[ -6  -6  -6  -2 -19  -2  -1 -24 -28  25 -31  19  -5  32   6  -1  39  -6
   7   4 -19 -34 -10  51 -32 -65   9 -26 -15 -14 -34  29]
j936
[ 17   7  17  15 -54 -43  14 -17  40  15 -18 -10 -32 -19   0 -10   8 -23
   4  27   2  16 -30  -8   7 -14  40 -15  11   5  -1  -8]
j517
[ 24  23 -11  -7  38  -9  53  75  -6 -28  -1  -5  18  12   7 -30  11 -15
 -28  10 -25  39 -22 -12  42 -27  29   0  31  32  10 -37]
j936
[ 23   5  -9  39 -23 -20 -29 -12  49 -38   8 -16 -12  22  24 -23 -63 -27
 -19  11  25  12  10 -51  10  41  24  -5  24  -4 -12  11]
j401
[  4 -16 -10  17  -9 -26 -10   5   9 -35  15  -4  18 -24   9   9 -17  17
 -23  58  27 -13 -19 -40 -15  42   6 -20  -3   5  53  20]
j821
[-27 -35 -29 -18 -25 -10  28  22 -55  29   1  65  -1  50 -20 -15  63   3
  13  11  20 -21 -37  40 -24 -57   5  -4  11 -25 -10 -55]
j161
[-40   7  12 -10  21 -36  23  66  52 -15  17  19  -3 -33  18  -4   2  -7
 -22 -24 -23   4   6   1  38  15 -27   6 -61 -17  12 -32]
j517
[-27  -4  12 -30  32  -8  -5  29  17   2   8  53 -27 -49   6  -4 -11  12
  -6 -28  -1   0  17  20  -2   2   8   9  26  -5  -3 -11]
j936
[-23 -33   0   1 -37  -4 -52 -52 -16  61 -30  16  25  28 -11  29  29   3
   9  12   9  -4 -14  32 -29 -48 -17 -20  -9  -9 -23 -10]
j161
[  5  -3   1   4 -46 -10   4 -15   5  64 -59   1  -4 -17 -36  10  54   3
  21   5 -38 -33 -23  21   0 -84   6 -26 -47   9   7   7]
j517
[ 40  32 -52  -2  76  21   4  99 -19 -14 -12  14  73   3 -39 -30 -13   7
  -8  38 -14   8 -28 -61  51 -28  18 -18  18  31  35 -30]
j401
[-11 -28  11  20 -38 -60 -40 -25  34 -10  20  22  -8  16  23   9 -14   4
   5  17  43 -12 -37 -15 -44  19  31 -38  10 -22 -15 -16]
j161
[-36   6  19  14  21  -2 -27  62  48  16 -32   6  47 -42  -6  12  -7 -14
  -2  11   4  17 -11 -22  29 -33   9  15  30  25  25 -59]
j402
[-57  -3  25 -25  62 -55 -13  95  34  19  48  51 -26 -36  15  -9  25 -29
   5 -21   4  13  -1  25  31  33  18   3   3 -12  18 -24]
j909
[ 24   6 -13  43  -4   4 -63 -25  15 -22   2  21 -39 -23 -14 -44 -37   9
  22   3  87 -38  33 -14 -13  48  -8 -37  18  -4  32  13]
j876
[  9  16   1  -7 -16  13  32  64  -1 -16 -24   9  40 -57 -26  -2 -44 -12
  24 -10  31   2  13  -4  17  -5  37 -12  16  19  33 -40]
j876
[ 51  11  48  23   3 -29 -43  16  42 -16 -11  12 -64 -29 -26 -43  -9  -7
  18 -39  51 -46  -6  -5 -17  21  30 -22  16  14  29  12]
j876
[-55 -30  -5 -21  17 -10  31  45  27  -3  53  34  33  -6  34  38 -74  -9
  -1 -71  26  29  27  50 -22  37  19   0  -5 -49  -8 -15]
j909
[  3 -37   6   5 -43  -9 -19 -19 -30   3   3  26 -22  12  -8 -19  38  33
  -3  26   7   2 -22  26 -19 -56 -36  16 -43 -16  22 -17]
j876
[-16 -13 -31  27 -39   4   1  -5 -17  26   7   4  41  61  -9  19  38   6
   1  16  -9  16 -18  55 -12 -36 -11 -35 -31 -20  13  -9]
j909
[-23 -50 -17 -25  16   4   1  -3  -9   9  -4  27  25   9 -26  36  71  11
 -20 -21 -20 -54 -14  35 -38 -35 -43  -4 -19 -11   5  24]
j936
[ -5 -33 -30  -9 -15   6  29  -9  -1  40 -21  48   7  15 -45  10  51   4
   8   1   2 -27 -44  30 -38 -63 -28   9  -9 -40  -5 -27]
j517
[-28 -21 -11 -15  56 -13  39 105   6  33  45  14   5  26   2   6 -13 -20
 -38 -74  15 -12  -8  19   8  25  -1   7 -29   3  26 -14]
j821
[ 50   1   5  14  46  16 -10  59  -7  20 -32 -10  31  22  12 -34 -73 -37
 -17  -7  57  26 -11 -41   3 -27  40   5  27  20  11 -10]
j821
[-31   0  38 -44  42 -10 -27  54  -6  80  60  41 -18  39   2  27   3  -1
  -1 -18   2  29 -18  19  21  20  23  20   4  -1 -41 -34]
j599
[-17   8  44 -22  48 -61   1  90   6 -44  43  31  -3 -18  35  -1 -20 -10
  10 -21   9 -15 -17  -5   5  26  24  -4 -25 -36 -18 -18]
j876
[  9  23  14  -2  56 -20   7  68  31 -44 -25   6  47 -12  27 -30 -13 -51
 -16  20  21   5 -16 -23  19   0  -9   2 -16 -15  -5 -12]
j517
[-12 -17   1 -22   3 -10   2   1  -3  52 -32  23   8   6 -14  19  56 -30
  14 -13  17 -41 -26  48 -26 -47 -22  -9 -38 -44 -15  28]
j234
[ 23 -21  27  -4 -62 -38  -9  -7   4  33   2   2 -23  32  -1   6  15 -33
  13  -3  53   0 -11  30  -5  -6  55 -46  47  -1  -4   7]
j599
[-20  17 -27  28 -43 -85   1 -11  66 -11  14  19 -64 -32  33 -30   8   2
  18 -10  41   7 -12  11  -2  51   8 -30  35  -8  28   7]
j402
[-19  21 -11  21 -10 -32  -9  -8  26 -30 -12 -10   1  -5  28   1   7   2
  18  -6   6 -47   8  -6  -3  25  -3 -30 -22 -19  -3  28]
j402
[-15  15 -10  34 -34 -24  -8  -9  37  -8  -6   8 -26   7  14 -15   0   9
  17   7  22 -38 -23 -11 -27  14  26  -6  -2   3   3   6]
j402
[ 47  25  -5  28  74 -41  12  -6  32   4  12  -6 -36  15  -3 -16   3   4
  -6  -9   7  -3 -49  29 -16  14  26 -37  44 -21   3  38]
j234
[ 38  13 -18   6  45 -10 -41  74   3  13 -28  22  39   3  -5  -3 -32   8
 -13  -8 -12  50 -17 -62  30 -31  33   3  49  42   4 -13]
j401
[-22 -49  34 -63  41 -41 -29  31  -4  46  31  36   0 -45   6  35  -3   4
  11 -16  23  -5  10   5  19  -8  18 -16   7 -20   1   1]
j599
[-46  -8  56 -20  19  16 -41  52  19   7  58  11   8 -33  -8  25 -50  -6
  -3   5  29 -17   8 -28  13  48  20  23 -39   7  -2 -44]
j876
[-68 -16 -19 -12   8 -27  15  68   9 -24  25  54  23 -39  50   6 -26   2
 -15  22  19  16   5 -16  10  14   4   9 -30 -13   4 -31]
j517
[ 50  13  42   1  21 -14 -16  51   8  12 -44  -7   7  22   9 -37   2 -53
   3  15  30   8 -14 -25  27 -28  51   5  32  40  -5  -4]
j599
[-27 -16  35 -37  40 -29  19  73   4  -5  35  23  14  -8  -3  19  21  -8
 -32  -6  -9 -24 -36  19 -13  22 -10  16 -31 -24  27   0]
j821
[-16 -33   8  25 -29 -35 -50 -43  53  19 -11  11  -8 -13  20  12 -48  -4
  -1 -40  55 -15   5  11 -51  30  24 -32  14  14   0  18]
j161
[  8  14  41  49 -12 -43 -60  -9  64  -5 -19  12 -39 -15  29 -11 -20 -14
  -3  23  39   4 -15  -2 -14   3  29 -28  20 -21  -2  12]
j234
[  7   4 -11  33 -55 -46 -20 -28  45  44   2   2 -21  22   0  35 -15  -2
  42   7  16 -28 -12 -24  -8  21  48 -51  11 -12 -35   4]
j599
[ 11  33 -11  -2  66   1  39  84  17  49  -1 -14  20   6 -31  13  12 -30
 -10 -38  -4  29 -19   9  55  -5  25 -16  32  20  12 -30]
j234
[ 24 -18 -34  63  18 -16 -25  13  65 -55  10   7  17  32  -9   1  12  13
 -47  -5  31 -16 -30 -18 -41  32 -15 -34  48  24  37   2]
j936
[ -4 -54  -2 -15 -44   6 -37 -40 -40  70 -16   9  15  51 -13  19  63  -5
   0  22  23  -9  -3  39  -7 -60 -28 -14 -25  -3  -3  16]
j599
[-24  21 -33  27   4 -51 -47 -12  24   3  10  28 -35 -33  21 -22   4  32
  25  14  37 -14   3   3   5  29   2 -55  25  -9  27  17]
j402
[  2 -24 -10   0 -85  -4 -11 -55  -6  41 -42  28   6   8 -13  18  34   2
  31  13   6  14 -16  41 -51 -47   3   3 -10 -17   2  20]
j909
[ 13  17 -16  20  38  -4  39  92   6  14 -12  -9  35  19   2 -21 -37 -46
 -21  -6  24  24 -19  -7  25  -7  30  -8  28  12  23 -35]
j821
[ 22 -11  13  -2  49  -1   2  58  16  29  -1   4  -4  19   9 -22 -28 -17
 -15 -26  14  30   6 -20  37 -15  24  27  18  33  -1 -30]
j599
[-36  -4  -8 -32  68 -29  -1  86  -6  24  39  48   5 -26   2  30  32  23
  -2   3   0 -14 -30 -24  20   9   7  -3 -27  -9  11 -11]
j234
[ -8   5 -11  46  -6 -28 -72 -38  21  20  -9  10 -29 -25  18  -1  -9  -1
  32  45  24  -4  16 -32  -9  33  50 -29  35  22   2  39]
j909
[  0 -56   5 -23 -19   6 -21  10 -38  37 -15  26  -3  53 -24   6  52 -17
 -14 -18 -15 -32 -13   7  -8 -76  -6  24 -11 -15 -21   5]
j401
[-34 -22   6  -7  18 -16 -24  49  23  17 -10  36  40 -31 -11  26  35  -8
 -24  18  10  16 -24   2   2 -15 -19   2   8  12  27 -24]
j517
[-50   4  13 -12  67 -18 -49 114  25 -14   7  62  21 -28  31 -25 -19 -14
 -35   0 -10   9   4 -20  24   8  -4  37 -19  25  14 -11]
j401
[ 15 -26   9  35  19 -56 -33 -10  52 -15  -7  25 -24  -2   8 -15  19 -11
  -7  23  26 -24 -46 -18 -31 -19   0 -17  17 -34  -3   3]
j517
[  9   4   3  26 -47 -47  21 -22  35 -13 -16   1 -16 -44  18  11 -55  15
   3  23  -4  15 -10  -1 -23   8  36 -17  27 -27  17   6]
j821
[-40  11  47 -56  44 -12  -4  47 -15   2  16  30  27 -22   9  16  -9   0
   2 -15 -16  -7   0  22  10  17  19   3 -15 -11 -20 -24]
j161
[-50  -8 -26 -47  52 -15  35  77 -17  22   2  51   7 -64   1   4  24  -1
   8 -23 -10 -22  22   5  38  -8  -7   0 -27  -2  15 -10]
j517
[ 18 -29   4 -26 -18  -8   2  -9 -53  44  -6  20 -17  35 -21   2  57   6
  18   8   3 -11   6  31  26 -60   1 -22  14 -28 -10  -9]
j599
[-27 -31 -18   4 -63 -11   7 -42 -18  52   3  22 -33  33  15  42  16  15
   8 -34  13  -2  10  46 -21 -32  -3 -16 -23 -53 -31  14]
j234
[-16 -41 -42 -20 -57  -1  41 -15 -13  25  -9   7  45  46 -21  22  62 -11
  -4 -22  35  -1 -39  56 -37 -39 -48   5  -4 -27  18  -8]
j402
[ 34  -5  -5  61  11 -15 -25  23  49 -15  23  -4 -38  16 -17 -38 -36  -5
  -1 -28  61 -38 -13 -21 -16  34  23 -28   8  19  29 -12]
j876
[-24 -17  -9 -17 -31 -35  -4  -5 -35  17   0  33  10  42   9  17  44  19
  14 -11  -8 -23 -20  34 -20 -28 -10 -31 -37 -33 -26  -9]
j161
[-22  -5  29 -36  67 -22 -35  74 -27  22  22  21  -6 -58 -15  17  26  20
   8 -23 -11 -23  10 -10  35  10  10  -4 -19  37  29   5]
j876
---
[-21 -12  12  25   5  -1  21  38 -15 -19 -21  -4 -28  11  17  -2 -25  10
 -14 -30  -9  13  28  13  15  11   1   4  -5  -5  -8  19]
j758
[ 20  26  46  24   8  24 -15  -5 -16  14  -3  18  41 -10   8  -5  37 -49
 -28  -4 -15   6  14  -4   7  12 -27  18  18 -15  -2  -7]
j467
[ 32  -7  13  -1   1   0  -1  -2   6  65  11  19  38 -23  -4  -1  75 -45
 -18  36  -6  10 -23 -26  10  -6 -36  17  35   3  36 -15]
j836
[ -2  17  93  -5  31  13  34  43 -35 -17   9  30  40 -23   1  12   0 -58
 -30 -17  15  26  12  55  33  28 -38 -31  29  23  -3  -8]
j576
[-37   0 -47  17 -15  -5 -22  15 -24 -37  -1   2 -14  -5   3 -37 -76  70
  46 -19  -3  -1  33  10   9  16  46  53  16  55   1  33]
j238
[ -35  -14    4    5   38  -32   21   59  -24  -49  -17  -16  -56   -6
   -1  -34 -114  105    6  -33   25  -17   23   44   49    0   40   28
  -15   31    5   48]
j230
[ 36 -11 -29   2 -14  -6 -22 -38  34  71  -7  11  32 -28   6  13  89 -52
  -7  29   6 -16 -36 -56 -18 -32 -20  -7  16 -12  49 -27]
j3
[ 23  13  53 -12  35  16 -34  -5  -6  20  -6  45  12 -14   3   0  -5   3
 -38  14   6 -46   9   4  22 -26 -25 -20  14  11  26 -37]
j957
[-13 -28  17  -1  -4  -6  40  53   9  11  11  22   3   6   7 -31 -16  27
  13   7  19   4 -23  -8  24 -19 -18  19   3  50  37  20]
j935
[ -39  -22  -27   10   -2  -23    1   41  -21  -52  -23  -27  -70   24
  -19  -42 -109  113    7  -32    1  -10   36    1   48  -11   53   47
  -26   -4  -12   37]
j836
[  4  34  34 -22   6  35 -26   4 -17  30  36  21  69 -19   8  22  16 -20
  -6   7  25  10 -11  35  21  15 -16  -2  66  58  30 -14]
j790
[ 80  37  27 -15  25  13 -47 -21   9  19 -16  28  27 -21   3 -12  23 -12
 -32  52 -17 -22  16 -25  21 -29 -29  19  21 -18  16 -33]
j467
[ 12  21  34 -32  14   9   9  52  -7  -6  24   9  17 -29  19   3 -27  10
 -13  -2  29  -6   2  41  22   3  -9   3  45  79  22 -22]
j935
[-47 -38   2   3 -13 -20  67  87  -8 -46   8  -6 -38   4  12 -38 -76  65
  30 -28  39   5  -8  20  22   3   4  33 -12  58  26  37]
j935
[ 17  -2  -5   8   8   2 -22  -8  -1  10 -30  13 -22  -4  -1 -17 -20  33
 -10  10  -8 -33  21 -28  13 -34  11  -2 -17 -12   6 -10]
j957
[ 33  39 -17  -1  -9   3 -48 -12   2  -7   5   1  27 -32  17 -11  10 -12
   4  20   5   3   6 -18 -14  13   1  44  44  28   4  -7]
j467
[ -4 -25   3  -8  -7 -11  52  61   8  -3   6   7 -11 -12  14 -32 -25  31
  17   1  29   0 -20 -10  21  -8 -18  34   7  52  29  17]
j935
[ 10  19 -37  -5 -14 -14 -25   9  -8 -20   2 -10   1 -39   9  -7 -22  12
  31   8  15  14  15  -1   4  15  16  20  35  27  19  -4]
j576
[  5  12  27  24   9  51 -13 -40  -8  13   4  22  23  16   2  10  64 -59
 -30  -2 -37  -5   5 -17   0 -11 -21 -27 -20 -40  -8  -4]
j184
[-22 -26  13  21   2 -10  36  22   1  25   8  28  13 -16  13 -17   1  -6
   9   8  -2   1  -6   1   1  -4  -8  17   5  37  34  22]
j238
[-24  16 -32   1  -4  -2 -30  13 -19 -19   2   5  -3 -16  10 -20 -56  45
  33  -3   4  -4  32  15  14  22  35  45  26  57   3  19]
j238
[ 28  -9  27  -9  11 -21  26  31  31  35   7   5   4 -21  26  13  29 -32
 -18  35  15  11 -13  -5  -2  -4 -35  -9  32  47  30  -7]
j758
[  1  -7  16   4  -1 -33  35  47  19   3  10   3   7 -16  12 -24 -13  -5
   8  23  32   8 -12 -15  -8   2 -16  33  12  50  16  19]
j467
[-12   3  17  36  -9  25 -21 -18 -17  46 -10  28  26  11   7   1  52 -50
 -14 -23 -26   0  13 -28   8  -9 -17  -5 -12 -32 -12  -3]
j957
[ -9  -8  22  23   5  19 -16  13 -29  -8 -14  22   0  21  10  -6  -6   1
 -17 -29 -13  14  10   7  33   5 -22   6  11  -6  14  18]
j758
[-14   8 -48 -12 -17 -14 -24  15  -8 -35 -16 -14  -7 -24   4  -3 -45  33
  14 -11  35   4  10   3  13   5  45  20  17  58   1  17]
j3
[-12  24  57 -29  17   4  -4  45 -27 -23  19  18  28 -26   4   6 -46  -6
  -4  -1  50  -1  23  57  16  33 -10 -10  48 113   5  -9]
j957
[ 12   3  -1   0  16 -27   8  34 -10 -49 -27 -11 -50  -1 -18 -31 -83  72
  19  -3   3 -17  45  16  44  -8  18   6 -20 -11   3  -6]
j576
[ 17  17  29  16  11  55 -20 -36 -14  39   3  26  34   8   3  11  78 -65
 -22  -4 -43  -1  15 -26   3 -14 -35 -17 -16 -46   0  -9]
j184
[ 60  14  40 -16  15   4   0  -5  19  60  19  38  56 -54  15  11  88 -81
 -13  58  12  12 -30 -19  10 -10 -64 -14  48   6  46 -37]
j576
[ -5  18  77   3  27  32 -13  12 -36  37  14  32  45  -2 -11  15  53 -55
 -47 -18  -3  15  -4  26  38  22 -45  -3  29  -6  13 -17]
j836
[-38 -22  -3  25  -7  -1   2   9 -15  -8 -22  17   0  13  -5  -8   1  -3
  -3 -34   9  -1  -1 -10  18  -5   4   3 -24 -13  12  21]
j3
[-15  10 -37  -7 -15   0 -41   8 -16 -34  -7  -3   0 -25   9  -7 -37  33
  15 -22  35  -9  12   2  10   1  30  26  28  56  21   6]
j3
[-27 -33 -50  35 -10 -21  13  15   6   9   2 -15 -34  -5  15 -48  -6  50
  44 -11  16   3 -22 -40  19  -9   7  64  -9  -8  15  58]
j230
[  7   1 -18  40   5  34 -38 -50 -16  48 -23   5  19  -1  18  -4  84 -43
 -14  -3 -32  12 -11 -43  24  -9  -7  14  -5 -77   4  28]
j230
[ 30  25 -34  -4   9   6 -65 -36   6  51   8  -7  21 -30  16  -6  44  -1
  11  18   5   1 -20 -36  12  -7  -1  33  44   8  27   9]
j230
[-34 -47 -67   9 -31 -42  36  36  12 -19 -33 -23 -40  -5   3 -29 -52  51
  36 -11  24  -2  11 -36   5 -17  42  37 -29  21   5  46]
j3
[-17   9  73   7  24  16  34  31 -18  30   6  13  34  19  -3  25  10 -39
 -27 -28   4  -2   8  42  29  16 -23 -29   5  12   5 -14]
j790
[ 64  18  -2 -15  21  12 -60 -39   8  40 -26  41  26 -17 -12   0  45  -8
 -26  27 -13 -33  -1 -34  20 -46 -24  -6  10 -26  37 -41]
j3
[-22   3 -67   1 -31  -7 -46  -2 -15 -31 -15 -10  -6 -14   4 -16 -42  47
  29 -28  22   2  12 -19  13  -2  46  42  14  36   6  26]
j3
[ 24   5 -17  11   3   7 -34 -23   0  18 -29  10 -19  -5   2  -9   0  18
 -13   6 -15 -36  16 -33   7 -32   9  -4 -14 -29   3 -22]
j957
[ -9 -16  53 -16  21 -36  52  54  10 -15   7  11   6 -12  -9   5 -26 -14
 -18  -6  59  -5 -24  37  15  -1 -21 -29   8  89  33  -5]
j3
[ 29  16  74 -31  53  11  -9  21 -23 -18  10  62  27 -13  -6 -12 -44  14
 -25  31   9 -26  12  58  48 -11 -32 -10  31  63  32 -20]
j238
[ -3  24   0 -19  -3   9 -26   4   1  37  22  -2  41 -10   9  20  -1   1
   9   6  15  -1   4  11  11  10  11  11  47  46  16  -7]
j790
[-20  15 -13 -13  -7  -3 -22  25 -18 -20  19 -19   1 -14  -8  -7 -32  32
   3  -5  28  19   2  22  20  25  24  30  43  55   2  10]
j836
[  9 -19  49 -10  16  -4  24  51  -7  -4  11  18  11 -18  17 -10 -25   9
 -10   6  36   8  -8  27  30  13 -41  13  50  80  48  11]
j758
[  1 -18 -16  20 -22   0  -1  -9  14  51   1  16   8 -22  18 -13  44 -17
  10  10   2  -7 -17 -56 -18 -26 -16  17   1  -2  23   4]
j957
[ -30  -18   -8   -2   15  -23   25   49   -9  -57  -12   12  -38   24
   -3  -21 -102   83    9   -9   16  -29   15   31   41   -9   29   20
  -21   20    0   19]
j790
[ 33   5   8  -9   6  20  -9   6   5   6 -15  24  -4 -13  11 -22  -3  40
  -8  16 -21 -15  13 -21  20 -32  -9  24  -2 -11  30  -6]
j935
[ 45   5   3  -4  40  11 -34 -19  -4  18 -16  24   0 -19  11 -22  17  19
 -18  30 -10 -24  -4 -18  40 -34 -17  20  10 -32  17   5]
j230
[ 27  12  27 -20  33 -28  15  36  -5 -48 -24   1 -26 -23  -9 -14 -76  43
  -5  18  11 -18  43  34  46   7  10  -2   4  19  -1 -14]
j576
[-11  22  13 -11  26   7 -31  15 -21  -4  22  -7  24 -37  15  -8 -24  24
   2  -7  41   0  -6  36  30  31   8  29  66  74  15  21]
j230
[-10 -24 -30  18  18  -9 -10   6 -10 -25 -32 -18 -50  -3   5 -42 -63  93
  10   2  10 -23   9 -11  42 -23  37  33 -13  -7  25  48]
j230
[ 23  12  -8   6   0  -6 -28   3   3 -45 -14   3 -18   1   6 -38 -55  56
  -1  18  -6 -16  26 -16  14 -25  16  41  -3  -5  -5  11]
j467
[ -2   5  59   4  11  28  -6   7 -29  29  -7  34  52  -2  -5  17  42 -61
 -32 -24  13   8   1  20  38  -5 -34 -27  11  13  28 -10]
j3
[ -8   0  30  14  -7  40   7  13 -18  15 -12   5  10   9   8 -14   7  15
 -10 -27 -17  11  15  -7  36  -8  -7  14  -8 -19  16  18]
j935
[-38 -39 -47  38 -17 -13  16  16   0   1  -6 -25 -34  -6  16 -49 -21  66
  47  -9  16  11  -6 -35  16  -7  22  62 -11  -1  25  73]
j230
[-24 -24  28  -4   8 -16  59  52  18  20  23   3   2   1   9  -7 -23  17
   8   5  36 -15 -15  10  14  -3 -13  12  14  46  20   6]
j790
[ 11   3 -36  41 -23  15 -34 -41 -11  20 -23   0   7 -12   4 -13  47 -18
  16 -10 -38   8  16 -48   7  -1   2  20  -4 -81   8   1]
j576
[ 26  32  10 -19  -2  24 -17   3   9  16  13  -3  24 -38  28  15  25 -14
 -18  14   9   3  -3   4  -1   1   1   1  43  45  25 -23]
j935
[-17 -13 -45  44 -35  31 -12 -24   0  18 -25  -3 -13  12  17 -25  29  24
   6 -23 -43   3   4 -59  13 -17  20  42 -29 -73   1  30]
j935
[  5   1   8  -6  18   5  -5  15  -7   3 -15  20   0   9   1  -2 -37  39
  -8  13  -5 -26  22  13  38 -18  11   6  -3   0  23  -3]
j790
[ 26  35  25 -28  15  16 -42   4 -20  28  23  10  50 -39   1  20  41 -48
 -26  20  22   7  -5  23  13  31 -21  10  79  63  26 -37]
j836
[-10 -13  12   0   2  15  15   9   5  -8  26  22   1   3  -1 -29  -6  22
  19   6   7   0 -11 -23   7 -15 -27  26 -13  22  18  34]
j184
[ -5  24 -35   6 -22 -15 -26  18  -7 -46  -2 -35  -9 -20   8 -26 -67  51
  27 -11  17   5  32  -1 -17  20  44  53  30  53  -6  18]
j467
[ 79  33  11  10  10  21 -57 -49  23  49 -16  24  32 -18   7 -10  65 -26
 -32  55 -35 -21   6 -55   0 -43 -22  13  16 -41  23 -34]
j467
[-10  31  11 -20   2  13 -13  18  -4  13  33   3  36 -17  18  23  -2 -13
   2  -4  32   4  -8  26   9  19  -2   7  50  56   9 -12]
j790
